In the rows, zero is written as 128.
Facts:
φ (each to the one after it):
bedor φ skinol φ skipen
bolir φ graflufor φ diskon φ marem φ drude φ getim
brebol φ stolin φ flibipir φ gruvor
brobos φ luple φ drudra φ zedan φ gogran φ moredin φ vastigak φ nibastis
brostur φ badren φ skevar φ grito φ toskas φ peflu
dedrufa φ stafe φ mositok φ trigim φ skavu φ tige φ puro φ mebuplu
diros φ skepligron φ mutrur φ klunaplan φ goli φ zimagra
drutrar φ saski φ kebri φ lomis
flezo φ legra φ sadredel φ trunur φ plaplak
flitugem φ kiklifluk φ tregro φ grobran
gafil φ mezisor φ nodem φ gudu φ skasokla
grurun φ flimiges φ grodezu φ saplar φ viklusta φ gobrom φ zudru
kiskul φ tredon φ miflustos φ pazar
kleman φ ralil φ roflem φ grudrum φ flamun φ seklir φ gilan φ fufluvan
klestuk φ vuze φ dratik φ grile φ vibril φ veko φ kaplil φ ploseskur φ gutes
klikodrun φ padru φ flegrar φ ganer φ sigrus
klolor φ gapadros φ drukle
klunugel φ treklibra φ drumal φ stasar φ plaruvum φ tanim
labotol φ fleflaklom φ dulo
mifol φ pubi φ zogri φ botren φ podro φ ketrastek φ grapu
nokam φ vagri
pivu φ graploplos
podram φ stifle φ trofla φ bripa φ loskepun φ besti φ veler
posiplis φ netrigrer
rapla φ zelom φ drudor φ dranapes
ruskel φ suflim φ suko φ nafla φ nekis φ nizol φ podir φ mitrovan φ brenor φ luflo φ diske
skedre φ brukorun φ debin φ maban
skekas φ rezan
skiruk φ grosa
sopi φ fofum φ subrur φ ruflo φ leber φ buskes φ skeskik φ lestuk φ plikero φ nutuflu φ nugum
treklom φ pubo φ kosko
viklos φ skudutre
badren α: tredon,podro,diske,kiklifluk
bikol α: mitrovan
brukorun α: brobos,veko,ketrastek,pubi
debin α: vastigak,kaplil
diros α: podir
dranapes α: brostur,pazar
drude α: tregro,nibastis
drukle α: liro
drutrar α: moredin,nekis
dulo α: skudutre
flezo α: nibastis,brenor,netrigrer
flibipir α: bripa,skinol,peflu,ruflo
flimiges α: brostur
fofum α: trunur,ketrastek
gogran α: trunur,besti
grapu α: peflu,podram,podro,gruvor,sopi,flegrar,skudutre
grile α: skekas,roflem
grito α: luflo,veko
grodezu α: mezisor
kebri α: subrur,fleflaklom,luple,klunugel
kiskul α: skipen
klepla α: tanim,zudru
lestuk α: gapadros,fufluvan
lomis α: skeskik,gutes
loskepun α: suflim
marem α: skinol,suflim,fleflaklom,labotol
mifol α: nibastis,grudrum
nafla α: stafe
nokam α: mitrovan
nugum α: bedor,trigim,mitrovan,skedre,sopi
pivu α: tredon,drumal,nekis
plaruvum α: nibastis
ralil α: tregro,gutes,drudor
sadredel α: roflem
seklir α: tregro,plikero
skami α: rapla
stasar α: getim,tregro,nekis
suko α: ravuzak,klikodrun
tige α: stifle,goli
treklibra α: trunur,bripa,klunugel,klikodrun
treklom α: skasokla
trunu α: nibastis
vagri α: tregro,nibastis,saplar,goli
vibril α: moredin,padru,puro,ketrastek
viklos α: zelom,vastigak,bripa
zedan α: bripa,skevar
{botren} Λ tanim
{brenor} Λ kloki
{buskes} Λ klunugel
{dedrufa,veler} Λ flimiges
{diske,tige} Λ skinol
{drude,kosko,nafla,stafe} Λ viklusta
{drumal} Λ parabrok
{fleflaklom} Λ trunur
{flimiges,ruflo,treklom} Λ trobrum
{gobrom,nugum,podro,skavu} Λ trunu
{goli} Λ skepligron
{graflufor} Λ drudor
{graploplos} Λ liro
{kebri,podram} Λ drudra
{kiklifluk,skasokla} Λ bedor
{lomis,rapla,suflim} Λ luple
{luflo} Λ letruk
{maban} Λ bikol
{miflustos} Λ gogran
{mifol} Λ vatubra
{mositok,pubi} Λ klepla
{nekis} Λ maban
{netrigrer} Λ skevar
{nizol} Λ trofla
{padru,subrur} Λ gapadros
{plaruvum} Λ seskek
{podir} Λ sadredel
{skipen,zelom} Λ treklom
{sopi} Λ flezo
{stifle} Λ miri
{toskas} Λ moredin
{tredon} Λ nafla
{treklibra} Λ brukorun
{trofla} Λ dulo
{vagri} Λ brobos
{viklos} Λ flitugem
{zedan} Λ getim
{zogri} Λ graploplos
botren Π brukorun,ravuzak,ruflo,skevar,ralil
brebol Π klestuk,kloki,maban,skeskik
brostur Π tredon,gosun,grosa,fufluvan,vibril,drudor
dedrufa Π skekas,klestuk,trofla
dratik Π diros,miflustos,brukorun,klunugel,vatubra,pubo
drude Π trunur,stifle
drukle Π diros,flezo
flamun Π klunaplan,netrigrer,puro
flibipir Π bripa,veler,sigrus,vibril,grudrum
gilan Π skegran,drumal,miflustos,viklusta,flezo,vatubra
gobrom Π podro,drudor
grapu Π grito,klepla,moredin,veler,mebuplu
grobran Π vastigak,flegrar,mebuplu,posiplis
klolor Π bripa,sadredel,miri,trofla,kleman
kosko Π flitugem,miri,drutrar,veko,gapadros,puro,skevar,debin
labotol Π grile,mutrur,seskek,peflu,roflem,gruvor,veko,ketrastek
leber Π skedre,klunugel
letruk Π getim,peflu,sadredel,roflem,besti,ruflo
luple Π rezan,peflu,skeskik,grosa,skudutre,nekis
mifol Π dulo,rapla,klunugel,nekis
mitrovan Π brukorun,drutrar,veko,klikodrun,grodezu,goli
nizol Π miflustos,bolir,liro,brenor,sigrus
nokam Π vastigak,buskes,netrigrer,ruskel,flegrar,stafe,mositok,klikodrun,marem,goli
nugum Π rezan,pazar,viklusta,veler,diske
nutuflu Π peflu,mezisor,klepla
parabrok Π peflu,ravuzak,viklusta,flegrar,ploseskur
plaplak Π klestuk,grurun,stafe,fofum,skudutre,kebri,pubo
plaruvum Π tredon,vastigak,kloki,kaplil,fofum
plikero Π flezo,puro
podram Π tredon,grosa,gogran,nekis
seklir Π trunur,brukorun,fleflaklom,marem,pubo
skami Π tredon,seskek,sadredel,tregro,drutrar,vibril,ketrastek
skasokla Π skedre,sadredel,gruvor,saplar,flezo,veko
skebur Π vuze,grurun,podir
stasar Π getim,suko,drumal,kloki,padru,graflufor,ketrastek
steflode Π tredon,seskek,suko,skiruk,bolir,liro,viklusta,gafil,nafla
stolin Π legra,skekas,grito,kaplil,trofla,skevar,bikol
suflim Π skavu,zudru,liro,trofla,kleman,ploseskur,ketrastek
zedan Π dulo,loskepun,skevar
zelom Π gosun,klikodrun
zimagra Π nekis,viklos
Ψ saplar <- badren,brostur,grito,peflu,skevar,toskas
Ψ bikol <- bedor,skinol,skipen
Ψ mutrur <- besti,bripa,loskepun,podram,stifle,trofla,veler
Ψ vatubra <- bolir,diskon,drude,getim,graflufor,marem
Ψ skinol <- botren,grapu,ketrastek,mifol,podro,pubi,zogri
Ψ klolor <- brebol,flibipir,gruvor,stolin
Ψ skedre <- brenor,diske,luflo,mitrovan,nafla,nekis,nizol,podir,ruskel,suflim,suko
Ψ trunu <- brobos,drudra,gogran,luple,moredin,nibastis,vastigak,zedan
Ψ trobrum <- brukorun,debin,maban,skedre
Ψ zudru <- buskes,fofum,leber,lestuk,nugum,nutuflu,plikero,ruflo,skeskik,sopi,subrur
Ψ trunur <- dedrufa,mebuplu,mositok,puro,skavu,stafe,tige,trigim
Ψ liro <- diros,goli,klunaplan,mutrur,skepligron,zimagra
Ψ brukorun <- dranapes,drudor,rapla,zelom
Ψ klunugel <- dratik,grile,gutes,kaplil,klestuk,ploseskur,veko,vibril,vuze
Ψ steflode <- drukle,gapadros,klolor
Ψ klepla <- drumal,klunugel,plaruvum,stasar,tanim,treklibra
Ψ gogran <- drutrar,kebri,lomis,saski
Ψ getim <- dulo,fleflaklom,labotol
Ψ viklusta <- flamun,fufluvan,gilan,grudrum,kleman,ralil,roflem,seklir
Ψ gapadros <- flarum
Ψ bedor <- flegrar,ganer,klikodrun,padru,sigrus
Ψ letruk <- flezo,legra,plaplak,sadredel,trunur
Ψ kloki <- flimiges,gobrom,grodezu,grurun,saplar,viklusta,zudru
Ψ vastigak <- flitugem,grobran,kiklifluk,tregro
Ψ brobos <- gafil,gudu,mezisor,nodem,skasokla
Ψ zimagra <- gosun
Ψ miri <- graploplos,pivu
Ψ skepligron <- grosa,skiruk
Ψ skebur <- kiskul,miflustos,pazar,tredon
Ψ luple <- kosko,pubo,treklom
Ψ skegran <- miri
Ψ sadredel <- netrigrer,posiplis
Ψ moredin <- nokam,vagri
Ψ skami <- parabrok
Ψ ravuzak <- rezan,skekas
Ψ tanim <- seskek
Ψ drudra <- skudutre,viklos

Known rows:
dulo: [147 102 122 150 114 123 127 116 115 133 135 146 125 132 115 116 110 120
 118 140 130 127 149 116 131 140 114 114 143 133 155 130 112 102 128 124
 144 153 124 126 143 111  91 122 147 128]
kebri: [133  79 106 121 139 128 143 126 121  92 148 134 139 134  97 112 103 137
 139 129 116 158 136 141 141 124 106 113 120 134 148 105 128 105 147 131
 122 145 133 135 157 138  94  81 169 127]
lomis: [106 120 126 119 140 116 137 136 127  82 143 107 131 122 118 124 119 143
 135 116 126 141 122 159 141 107 126 127 108 140 120  95 160 129 142 134
 128 146 145 131 140 133 130 108 144 130]
grurun: [145  91 132 148 124 143 104  90 158 129 130 126 127 129 119 117 100 118
 114 139 101 159 177  96 117 138  99 110 131 118 170 120 114 131 128 109
 125 136 100 113 137 136  91 101 161 149]
legra: [146 120 127 133 117 130 126 117 130 144 128 134 133 122 126 134 126 116
 139 139 127 136 152 116 121 133 126 130 132 126 151 140 111 124 133 137
 146 126 120 126 136 116 112 135 135 136]
pubo: [156  82 119 139 120 131 125  84 135 140 140 133 122 134 111 129  89 112
 128 133 120 154 184 118 109 122 119 102 141 131 175 127 106 104 130 124
 140 149 123 123 158 113  83 102 168 144]
nokam: [134 117 109 118 175 157  87 129 149 101  57  81 151 148 127 121 182  82
  98  70  86 180 104 129 115  86 126 131 100 139  81 104 184 177 206 133
 123  70 117 144 164 182 227  97 118 102]
vagri: [118 125 133 124 122 115 132 123 142  93 140  97 134 108 118 129 126 132
 139 113 123 141 141 147 139 109 108 138  95 131 147 110 143 129 165 143
 145 134 134 131 148 140 145 108 147 127]
stifle: [133 103 132 123 117 136 136 100 145 121 151 112 123 115 122 129 104 139
 126 127 123 156 147 126 128 111 117 115 112 143 159 103 137 136 147 132
 125 145 127 120 146 134 110  79 156 140]
parabrok: [120 169 117 121 151 136 103 152 126 125  75 104 138 131 138 128 188 105
 119 105 124 130  91 137 130 108 153 155 119 131  72 134 152 169 150 142
 139  94 138 137 121 159 202 156  75 106]
miflustos: [124 125 135 117 113 117 158 133 113 126 171 151 128 112 113 132 104 154
 157 165 155 128 140 128 137 140 120 133 125 130 162 131 101 106  95 138
 140 158 130 126 115 108  77 131 142 148]
nizol: [ 87 178 137  91 156 127 132 185 121 100  99 112 137 129 140 133 173 135
 132 101 139 113  66 161 141 112 154 158 108 140  56 111 163 168 123 144
 115 101 152 139 113 150 210 152  74 115]
diske: [119 137 126 105 118  96 167 137 108 152 164 139 102 119 141 118 109 154
 153 122 142  86 123 137 142 154 148 115 117 122 125 100 139 104  93 128
 109 121 147 110 129 127 114 113 136 126]
brenor: [114 149 139 110 116  90 162 137 124 148 167 128  95 113 151 130 116 150
 157 118 150  81 132 148 146 143 154 136 115 125 123 116 133 110  87 122
 125 135 151 111 116 124 117 129 128 130]
klolor: [124 174 132 115 130 149 107 171 128 133  70 111 144 116 141 151 194 112
 137 117 125 124  91 131 122 114 131 170 117 128  81 155 141 168 169 147
 133  77 116 148 123 146 220 170  74 120]
getim: [138 161 142 155  90 124 146 126 121 158 152 143  98 116 142 144 111 134
 125 136 151  74 136 143 126 138 134 132 142 123 129 152 110  95  96 119
 131 146 130 122 106  83 105 167 121 125]
roflem: [127 147 124 143 102 122 124 128 119 156 142 148 130 110 128 129 123 138
 132 181 160 118 136 110 126 157 139 144 151 125 145 153  87 128  87 131
 142 136 124 120  82 108  86 166 114 134]
nugum: [ 54 126 170  55 183  90 129 161 137  88 136  63 123 174 124  96 171 143
 151 141 100  51  94 128 142 156 131 174  64  92  25  92 133 181 160 178
  64  37 240 132 107 174 181 168 130  65]
buskes: [108  90 151 130 144 125 134  94 138 102 146 120 120 161 131 113  87 139
 115 105  97 137 150 120 145 119 120  92 127 121 128  96 143 137 108  95
 101 147 134 111 138 149  85  81 162 136]

Rows:
No name comes twice in this set of rows, the named rows included.
[133 147 137  41 120 116 150 227 115 119 204 107 152 134 154 183 111 218
 103 138 209 131  88 106 160 131 131 119 111  60 157 196 123  95  81  84
 174 231 144 213 112 155 134  93 106 130] => nafla
[126 143 115 134 153 134 109 126 125 122  89 112 122 152 147 129 151 112
 103 103 115 122 109 151 124 104 141 134 134 123  69 128 162 143 145 117
 106  98 124 139 122 140 172 131 103 112] => zimagra
[122 155 102 134 166 119  98 162 115 110  78 114 134 158 136 101 182 103
 116  83 105 110  89 145 145 122 140 136 118 115  67 108 182 132 155 121
 119  80 137 143 133 159 203 151  98  82] => grapu
[108 198 114 136 128 116 103 179 119 103  83 101 146 122 135 123 201 111
 109 106 134 103  71 152 140  99 145 174 111 133  67 138 168 159 165 144
 154 103 137 150 113 140 212 183  68  88] => stasar
[117 142 107 147 157 134  62 116 159  89  89  81 131 149 152  95 157 102
  80  84  96 144 124 141 139  81 123 127 115 120  70  92 202 171 166  93
 103  90 126 125 130 172 182 107 125  87] => seklir
[132 154 136 156  97 110 161 137 114 179 163 173  94 123 138 131 109 142
 135 152 163  73 127 118 118 166 137 129 152 126 154 154  92  87  58 119
 137 161 137 115 107  74  94 183 117 133] => ketrastek
[136 152 129 140 101 128 116 140 144 149 135 152 132 103 125 133 119 124
 144 171 147 123 148 102 125 162 117 148 126 106 167 159  83 123  92 119
 141 130 103 108  97 112 112 177 129 153] => kleman
[151  87 116 145 133 130 142  89 125 167 149 155  98 148 133 121  90 124
 116 118 120 110 158 125 117 134 125  84 161 114 138 122 124  82 111 103
 101 129 121 120 145 101  80 101 160 134] => vastigak
[129 112 124 118 139 134 140 149 120 101 130 129 148 127 103 116 131 134
 143 126 115 147 117 129 142 132 110 127 107 120 138 114 132 121 155 141
 124 121 129 135 146 143 134 106 147 122] => treklibra
[104 155 133 101 149 141 147 155 129  81  89 120 148  94 129 136 155 135
 164 105 117 168  87 155 148 110 128 153  94 154 107  94 160 174 145 145
 116 111 110 124 130 164 193 107 103 155] => dedrufa
[118 117 120  97 146 104 138 124 121 132 140 115 109 135 149 114 119 142
 139 101 123 114 126 144 133 132 152 111 117 125 102  94 158 119 113 122
 110 106 143 120 143 155 133  96 133 123] => luflo
[120 113 146 106 131 140 157 127 140 107 147 136 133 110 120 140  98 141
 160 133 128 153 134 129 131 133 115 124 107 140 155 111 121 136 123 141
 112 142 122 123 135 130 124 103 151 162] => rapla
[149  75 102 161 143 126 111  94 125 112 140 139 126 157 101 106  98 113
 106 124  99 149 161 120 124 122 108  85 147 118 156 118 132  95 137 108
 125 146 119 123 153 119  74  92 170 119] => marem
[153  96 135 148 110 145 147 114 138 159 137 162 123 127 124 140 100 132
 133 151 118 129 144 106 111 150 104 108 146 132 173 141  97 102 132 124
 116 132 104 123 134 105 101 120 155 146] => klunugel

Now the same elements, written a new way:
Known rows:
goli: [115 108 164 124 119 126 129 116 130 126 131 118 135 141 139 121 135 125
 123 119 125 139 126 125 129 129 115 121]
kleman: [109 107 120 123 121 126 127 125 140 128 139 125 152 123 131 149 123 119
 125 126 126 155 130 123 120 129 127 125]
skekas: [136 107 141 138 122 128 129 116 140 128 132 109 122 129 124 125 119 120
 125 120 124 156 127 126 117 141 116 126]
gogran: [114 114 120 122 135 129 126 114 153 126 124 147 144 136 120 129 120 135
 125 128 132 123 128 118 122 146 139 125]
drutrar: [113 107 120 131 125 124 126 137 146 125 148 133 139 125 130 129 122 131
 122 123 123 164 127 122 120 123 115 127]
ploseskur: [114 111 120 121 119 125 132 120 142 127 121 151 118 142 127 132 132 118
 123 124 125 132 128 121 116 123 141 119]
mifol: [157 159 120 147 124 128 123 160 105 130 140 128 108 122 131 124 160 137
 122 146 130 116 121 122 124 110 113 126]
flegrar: [127 108 141 122 124 126 124 117 144 124 120 113 122 132 120 124 120 121
 124 122 126 135 130 134 120 157 115 126]
grapu: [164 179 121 121 126 136 131 144 106 127 119 162 108 123 119 123 161 139
 122 143 139 114 129 127 119 113 138 129]
klepla: [109 107 118 125 137 125 126 116 142 128 128 136 136 139 116 139 123 123
 121 125 128 122 128 119 116 139 145 135]
drudra: [136 126 123 152 133 127 123 120 126 125 119 109 111 138 119 120 133 147
 121 123 125 114 129 125 117 123 119 153]
maban: [116 104 143 120 122 126 128 117 144 127 126 126 124 140 122 122 121 125
 119 120 127 122 126 142 121 142 113 126]
flibipir: [152 183 116 124 141 127 125 141 106 131 117 145 114 123 120 125 116 140
 132 157 124 115 127 124 135 114 125 153]
grosa: [126 111 137 129 127 126 130 116 138 124 142 115 121 128 126 125 121 123
 122 122 124 149 128 132 116 145 118 126]
treklom: [117 130 149 130 148 127 126 146 139 129 128 106 113 116 221 121 115 128
 122 131 147 114 129 113 114 113 175 134]
kiklifluk: [134 141 127 123 126 128 125 133 107 126 129 121 141 119 126 124 120 138
 135 124 128 143 126 122 150 115 116 126]
badren: [120 127 124 125 128 126 128 135 109 126 129 135 138 124 124 136 125 132
 119 132 127 117 125 144 118 114 132 130]
flarum: [124 126 123 125 126 128 130 139 115 129 123 132 110 127 123 124 128 128
 127 126 128 114 126 125 129 115 113 120]
klestuk: [114 105 127 129 131 128 130 126 132 126 138 118 137 125 126 143 118 117
 122 125 125 148 127 133 123 130 134 119]

Rows:
No name comes twice in this set of rows, the named rows included.
[155 101 165 167 177 117 133 157 159 127 118 110 161 127 131 159 117 154
 123 120 149 112 124 248 168 147 181 116] => vuze
[207 126 148 175 189 126 130 175 108 133 118 107 134 122 121 126 122 166
 149 124 170 107 128 226 168 114 177 118] => skebur
[111 113 117 158 148 126 126 133 127 125 122 128 122 134 123 128 158 146
 125 124 130 114 125 122 117 117 130 136] => trunu
[210 102 216 142 124 124 131 143 155 128 118 104 142 168 137 133 117 146
 122 120 147 110 128 239 164 151 171 113] => podir
[110 120 173 122 122 126 132 131 153 127 132 130 111 126 212 128 120 118
 125 122 153 116 129 112 115 138 154 120] => veler
[125 116 145 122 121 130 128 115 150 128 117 123 129 141 120 127 117 120
 123 122 124 122 149 122 116 153 123 125] => peflu

The same elements again, as new rows of numbers:
Known rows:
zogri: [136 153 144 155 143 141 107 136 101  82 115 180 134 141 163]
mezisor: [149 127 135 154 141 129 125 136  92  92 134 173 134 156 143]
grosa: [157 133 132 144 143 128 139 150  96  94 130 159 139 155 139]
treklom: [147 125 159 164 140 134 101 147  85  91 133 166 139 148 145]
podir: [147 162 150 157 162 168 121 135 108  83 138 153 128 147 178]
saplar: [146 165 138 141 152 123 135 146 121  69 123 166 118 168 140]
skinol: [132 121 131 147 164 151 111 144  96  98 139 186 124 169 123]
posiplis: [151 121 157 149 156 135 112 157  94  91 138 158 138 145 142]
grobran: [122 149 169 168 150 148  94 125  92  71 136 219 110 157 153]
ruskel: [145 115 165 161 162 143 119 165  98  90 138 156 140 139 140]
nafla: [174 150 143 143 131 127 135 127 109  75 132 183 136 161 142]
marem: [145 150 161 130 157 152 130 168  87  77 143 173 148 137 147]
sadredel: [161 123 124 114 140 132 145 140  88  75 130 148 119 180 128]
skedre: [155 145 146 152 160 129 123 149 101 106 129 156 156 171 137]
sopi: [149 157 162 170 160 143 119 172 131 121 114 185 148 168 151]
skevar: [170 141 113 134 171 134 144 164  96  81 140 168 132 159 103]
graploplos: [132 124 146 153 146 143 115 138  88  86 128 177 134 156 144]
subrur: [155 171 138 162 140 141 118 162 126 106 121 199 131 136 156]
grile: [173 153 148 136 129 127 130 134 102  73 127 181 127 168 142]

Rows:
No name comes twice in this set of rows, the named rows included.
[149 119 143 127 155 136 129 167  66  82 148 138 121 153 117] => brukorun
[161 118 139 144 168 139 120 156 101 107 144 147 143 133 138] => klikodrun
[100 145 168 188 126 133  83 117  96  53 119 186 163 146 150] => mifol
[146 175 190 191 140 120 101 140 112  59 126 219 114 162 167] => plaruvum
[137 120 157 170 154 140  91 137  89  94 139 218  98 185 133] => luple
[153 182 156 162 149 141 110 154 121  67 118 171 132 142 151] => toskas
[146 148 141 142 138 150 133 182 103  88 124 165 132 133 124] => fofum
[178 141 145 144 144 125 133 149 121 108 112 157 123 169 169] => drumal
[161 183 165 191 132 126  81 118 124  79 134 232 125 151 160] => skasokla
[139 125 143 151 167 148 127 170 102  87 126 145 140 143 127] => grurun
[156 154 144 145 160 134 133 129 130  86 125 147 143 144 173] => nekis
[179 160 127 127 160 132 144 139 112  72 125 159 122 170 106] => viklusta
[171 172 148 143 132 131 122 126 121  87 122 166 134 152 163] => skavu
[120 171 195 181 151 138 100 141 104  53 123 194 131 147 174] => drude
[176 153 122 133 154 139 132 128 118  99 136 189 134 153 140] => bripa

